Below are the code and all the weights of a small trained network. Each question names an input and a class and asks about switching units off, where a switched-off unit gives its printed mean instead of its output.

import numpy as np


def w(rows, s, z=0):
    codes = np.array(rows[::2]) - 128.0
    scale = np.full(codes.shape[1], s)
    scale[-1] = z or s
    return codes * scale


def norm(h):
    return h / np.sqrt((h * h).mean(-1, keepdims=True) + 1e-5)


def f(y):
    return np.maximum(y, 0)


def log_softmax(a):
    a = a - a.max(-1, keepdims=True)
    return a - np.log(np.exp(a).sum(-1, keepdims=True))


def net(x, mask):
    res = np.array(x, float).reshape(1, 4) / 4 @ E
    u = 0
    for l in range(3):
        y = f(norm(res) @ A[l][:, :-1].T + A[l][:, -1])
        res = res + np.where(mask[u : u + 5], y, B[l][:, -1]) @ B[l][:, :-1]
        u += 5
    return log_softmax(norm(res)[-1] @ U[:, :-1].T + U[:, -1])


A, B = {}, {}
E = w([
[193,145,97,93,38,229,107,138],'x0',
[174,214,211,106,153,132,165,167],'x1',
[47,121,104,154,127,253,175,190],'x2',
[156,132,104,25,116,189,162,115],'x3',
],0.0049)
A[0] = w([
[170,175,170,98,173,98,143,116,116],'0.n1',
[37,124,106,148,112,161,147,198,81],'0.n2',
[160,181,192,121,135,141,148,120,3],'0.n3',
[42,96,110,145,235,112,167,102,20],'0.n4',
[137,138,138,191,154,1,122,91,107],'0.n5',
],0.0054,0.0044)
B[0] = w([
[184,127,86,127,159,143,211,90,196],'0.n1',
[145,92,208,149,149,150,201,45,185],'0.n2',
[155,154,77,122,170,120,188,161,145],'0.n3',
[15,86,158,106,71,91,220,219,174],'0.n4',
[141,59,189,127,193,147,2,70,255],'0.n5',
],0.0056,0.0045)
A[1] = w([
[133,108,75,108,144,82,104,103,78],'1.n1',
[171,149,106,92,117,128,105,83,133],'1.n2',
[151,254,162,110,147,103,161,194,44],'1.n3',
[139,188,112,107,106,172,122,189,3],'1.n4',
[142,141,137,130,49,192,141,146,48],'1.n5',
],0.0069,0.004)
B[1] = w([
[102,137,174,114,80,88,157,83,205],'1.n1',
[147,117,138,76,132,87,150,172,253],'1.n2',
[171,193,2,171,130,90,212,82,210],'1.n3',
[60,69,149,121,129,45,129,72,171],'1.n4',
[136,127,165,90,156,164,72,192,230],'1.n5',
],0.0065,0.0029)
A[2] = w([
[112,105,137,228,140,60,66,125,16],'2.n1',
[37,129,121,146,132,162,167,193,130],'2.n2',
[191,156,119,117,161,242,141,138,164],'2.n3',
[98,153,118,159,123,255,124,122,3],'2.n4',
[161,121,81,43,40,132,107,144,42],'2.n5',
],0.0087,0.005)
B[2] = w([
[91,246,107,218,133,139,59,143,211],'2.n1',
[105,94,151,131,100,102,179,93,215],'2.n2',
[178,140,124,175,123,123,101,183,253],'2.n3',
[175,55,159,117,62,59,68,152,186],'2.n4',
[56,149,97,131,166,180,128,112,210],'2.n5',
],0.011,0.0056)
U = w([
[179,96,210,27,191,51,118,50,33],'0',
[241,223,94,148,145,115,224,162,167],'1',
[44,125,49,52,115,181,127,37,99],'2',
[144,177,82,84,145,251,54,204,6],'3',
[187,38,171,164,16,132,101,188,220],'4',
[84,209,161,218,166,81,12,84,209],'5',
[20,70,184,160,117,102,254,87,138],'6',
],0.014,0.0021)

Each question gives the input, the list of numbers given to net, and the class t.
The units are the neurons (one row each of A and B). Each row of codes is followed by its name. A weight is (code - 128) times the scale printed after its matrix; where a second scale follows, it is the last column's (A, B and U).
mask holds one flag per neuron, layer by layer. A switched-off neuron (its flag False) gives its mean, the last column of its row in B, instead of its output. The means were averaged over made-up inputs and are rounded, as every weight is.
A unit's drop is (log p(t) with every unit on - log p(t) with that unit switched off) / (log p(t) with every unit on - log p(t) with every unit switched off).
The circuit of an input: a set's keep is (log p(t) with only the set's units on - log p(t) with every unit switched off) / (log p(t) with every unit on - log p(t) with every unit switched off). Starting from the 12 units with the biggest drops (on a tie, the unit counted first), units are removed one at a time, each time the one whose removal leaves the highest keep (on an exact tie, the one counted first), for as long as the keep stays at least 0.8.
units of the circuit, in order: the units of the circuit, biggest drop first
k most important neurons: the k neurons with the biggest drops, biggest first
k most important neurons of layer l: the k neurons of layer l with the biggest drops, biggest first
drop of u: that unit's drop, to one decimal
input [0,-6,-7,3], class 0: units of the circuit, in order => (2.n1)
input [3,4,4,6], class 4: 2 most important neurons => (2.n4; 2.n1)
input [-3,7,-8,-1], class 0: units of the circuit, in order => (2.n1; 2.n3)
input [-3,8,8,0], class 1: 3 most important neurons of layer 1 => (1.n3; 1.n4; 1.n1)
input [7,3,-3,-2], class 3: 3 most important neurons => (2.n5; 1.n5; 2.n2)
input [-6,8,6,-7], class 6: 2 most important neurons => (2.n2; 0.n4)
input [5,6,2,-7], class 1: units of the circuit, in order => (1.n3; 0.n5)
input [7,4,0,-4], class 1: 2 most important neurons => (1.n3; 0.n5)
input [7,4,-7,8], class 3: 2 most important neurons => (2.n5; 2.n2)
input [5,0,-2,2], class 3: 2 most important neurons => (1.n5; 2.n5)
input [6,-6,-3,3], class 2: 3 most important neurons => (2.n5; 2.n1; 1.n1)
input [8,3,-7,6], class 3: 2 most important neurons => (2.n5; 2.n2)
input [3,2,2,1], class 4: 2 most important neurons => (2.n1; 1.n2)
input [7,-6,5,5], class 4: units of the circuit, in order => (2.n4)
input [8,7,5,3], class 4: 3 most important neurons of layer 2 => (2.n4; 2.n1; 2.n3)
input [0,-2,5,-2], class 6: 3 most important neurons of layer 0 => (0.n4; 0.n2; 0.n5)
input [8,-1,-5,0], class 3: drop of 2.n5 => 0.2
input [-2,8,-4,2], class 1: drop of 0.n2 => 0.0
input [8,0,-7,1], class 3: drop of 2.n5 => 0.5
input [3,-3,-6,5], class 2: units of the circuit, in order => (2.n5)
input [3,0,-1,3], class 3: 2 most important neurons of layer 1 => (1.n5; 1.n1)
